Here is a tiny trained network, its code and every weight. The questions are about switching its units off for an input and a class, where a switched-off unit gives its printed mean instead of its output.

import numpy as np


def w(rows, s, z=0):
    codes = np.array(rows[::2]) - 128.0
    scale = np.full(codes.shape[1], s)
    scale[-1] = z or s
    return codes * scale


def f(y):
    return np.maximum(y, 0)


def log_softmax(a):
    a = a - a.max(-1, keepdims=True)
    return a - np.log(np.exp(a).sum(-1, keepdims=True))


def net(x, mask):
    res = np.array(x, float).reshape(1, 5) / 4 @ E
    y = f(res @ A[0][:, :-1].T + A[0][:, -1])
    res = res + np.where(mask, y, B[0][:, -1]) @ B[0][:, :-1]
    return log_softmax(res[-1] @ U[:, :-1].T + U[:, -1])


A, B = {}, {}
E = w([
[225,194,58,140],'x0',
[140,58,78,2],'x1',
[155,31,54,216],'x2',
[129,130,127,129],'x3',
[54,175,6,123],'x4',
],0.0091)
A[0] = w([
[80,87,160,129,141],'N0',
[177,75,91,199,58],'N1',
[146,71,95,94,16],'N2',
[109,89,89,156,131],'N3',
[190,94,183,123,101],'N4',
[73,210,155,40,44],'N5',
[104,53,110,158,10],'N6',
[179,161,71,109,80],'N7',
[134,54,91,45,3],'N8',
[162,174,175,81,91],'N9',
[216,158,101,114,62],'N10',
[27,175,30,133,72],'N11',
[79,180,128,229,38],'N12',
[88,89,136,142,124],'N13',
[133,106,104,55,18],'N14',
[148,61,104,161,10],'N15',
[254,183,99,147,120],'N16',
[100,153,167,233,76],'N17',
],0.014,0.0058)
B[0] = w([
[38,111,110,62,188],'N0',
[120,211,85,158,216],'N1',
[158,171,154,87,171],'N2',
[114,233,86,112,185],'N3',
[113,66,140,254,215],'N4',
[128,201,87,169,211],'N5',
[109,168,159,149,174],'N6',
[88,121,175,115,191],'N7',
[207,127,186,78,203],'N8',
[141,166,71,212,193],'N9',
[81,109,179,106,193],'N10',
[147,15,209,226,237],'N11',
[183,166,196,49,205],'N12',
[94,128,74,96,170],'N13',
[156,173,224,119,173],'N14',
[119,236,131,196,178],'N15',
[37,81,154,52,250],'N16',
[185,110,155,39,224],'N17',
],0.0087,0.011)
U = w([
[226,143,130,62,92],'0',
[11,109,100,71,98],'1',
[127,215,61,176,102],'2',
[158,48,125,213,118],'3',
[128,122,88,115,247],'4',
[129,83,28,82,118],'5',
],0.013,0.015)

Each question gives the input, the list of numbers given to net, and the class t.
The units are the neurons (one row each of A and B). Each row of codes is followed by its name. A weight is (code - 128) times the scale printed after its matrix; where a second scale follows, it is the last column's (A, B and U).
mask holds one flag per neuron, in row order. A switched-off neuron (its flag False) gives its mean, the last column of its row in B, instead of its output. The means were averaged over made-up inputs and are rounded, as every weight is.
A unit's drop is (log p(t) with every unit on - log p(t) with that unit switched off) / (log p(t) with every unit on - log p(t) with every unit switched off).
The circuit of an input: a set's keep is (log p(t) with only the set's units on - log p(t) with every unit switched off) / (log p(t) with every unit on - log p(t) with every unit switched off). Starting from the 12 units with the biggest drops (on a tie, the unit counted first), units are removed one at a time, each time the one whose removal leaves the highest keep (on an exact tie, the one counted first), for as long as the keep stays at least 0.8.
circuit, biggest first: the units of the circuit, biggest drop first
most important unit: the unit with the biggest drop
k most important neurons: the k neurons with the biggest drops, biggest first
drop when u is switched off: that unit's drop, to one decimal
input [2,-2,8,6,-7], class 2: most important unit -> N1
input [-8,1,2,-4,-8], class 1: 3 most important neurons -> N0, N11, N13
input [-5,1,-7,6,-2], class 2: circuit, biggest first -> N5, N9
input [-6,3,8,4,6], class 2: circuit, biggest first -> N3, N15
input [-2,4,-2,3,2], class 0: 4 most important neurons -> N16, N8, N4, N14
input [6,5,-4,8,-6], class 4: circuit, biggest first -> N9, N16
input [-8,8,4,5,2], class 0: 2 most important neurons -> N8, N16
input [-1,5,-6,5,-2], class 2: circuit, biggest first -> N5, N9
input [-7,-7,-4,2,1], class 0: circuit, biggest first -> N12, N17
input [-5,3,-2,2,-6], class 3: 2 most important neurons -> N4, N16
input [-8,-7,8,-5,-3], class 1: 2 most important neurons -> N0, N17
input [6,-6,-4,7,5], class 4: 4 most important neurons -> N8, N11, N16, N0
input [-4,-5,8,-2,7], class 2: 2 most important neurons -> N3, N1
input [5,4,-3,-6,-7], class 3: circuit, biggest first -> N4
input [-6,3,6,-1,-5], class 1: 2 most important neurons -> N0, N11
input [6,-1,0,-5,5], class 1: 2 most important neurons -> N16, N4
input [8,-8,-6,5,3], class 0: 3 most important neurons -> N12, N17, N0
input [-3,5,7,-3,6], class 2: circuit, biggest first -> N3, N15
input [-4,-8,-6,1,-7], class 0: 2 most important neurons -> N17, N11
input [6,-6,-5,3,3], class 0: circuit, biggest first -> N12
input [-8,-1,3,-5,-6], class 1: 3 most important neurons -> N0, N11, N13
input [-6,-1,5,6,-6], class 1: 4 most important neurons -> N0, N11, N13, N9
input [8,7,-1,-7,-6], class 1: 2 most important neurons -> N16, N10
input [1,5,2,-6,6], class 3: drop when N11 is switched off -> 1.1
input [-1,7,7,3,-2], class 0: drop when N3 is switched off -> -0.1
input [5,2,8,-4,4], class 2: drop when N3 is switched off -> 0.2
input [-4,-6,-2,1,7], class 3: drop when N8 is switched off -> 0.1
input [-3,-2,-3,0,5], class 3: circuit, biggest first -> N11
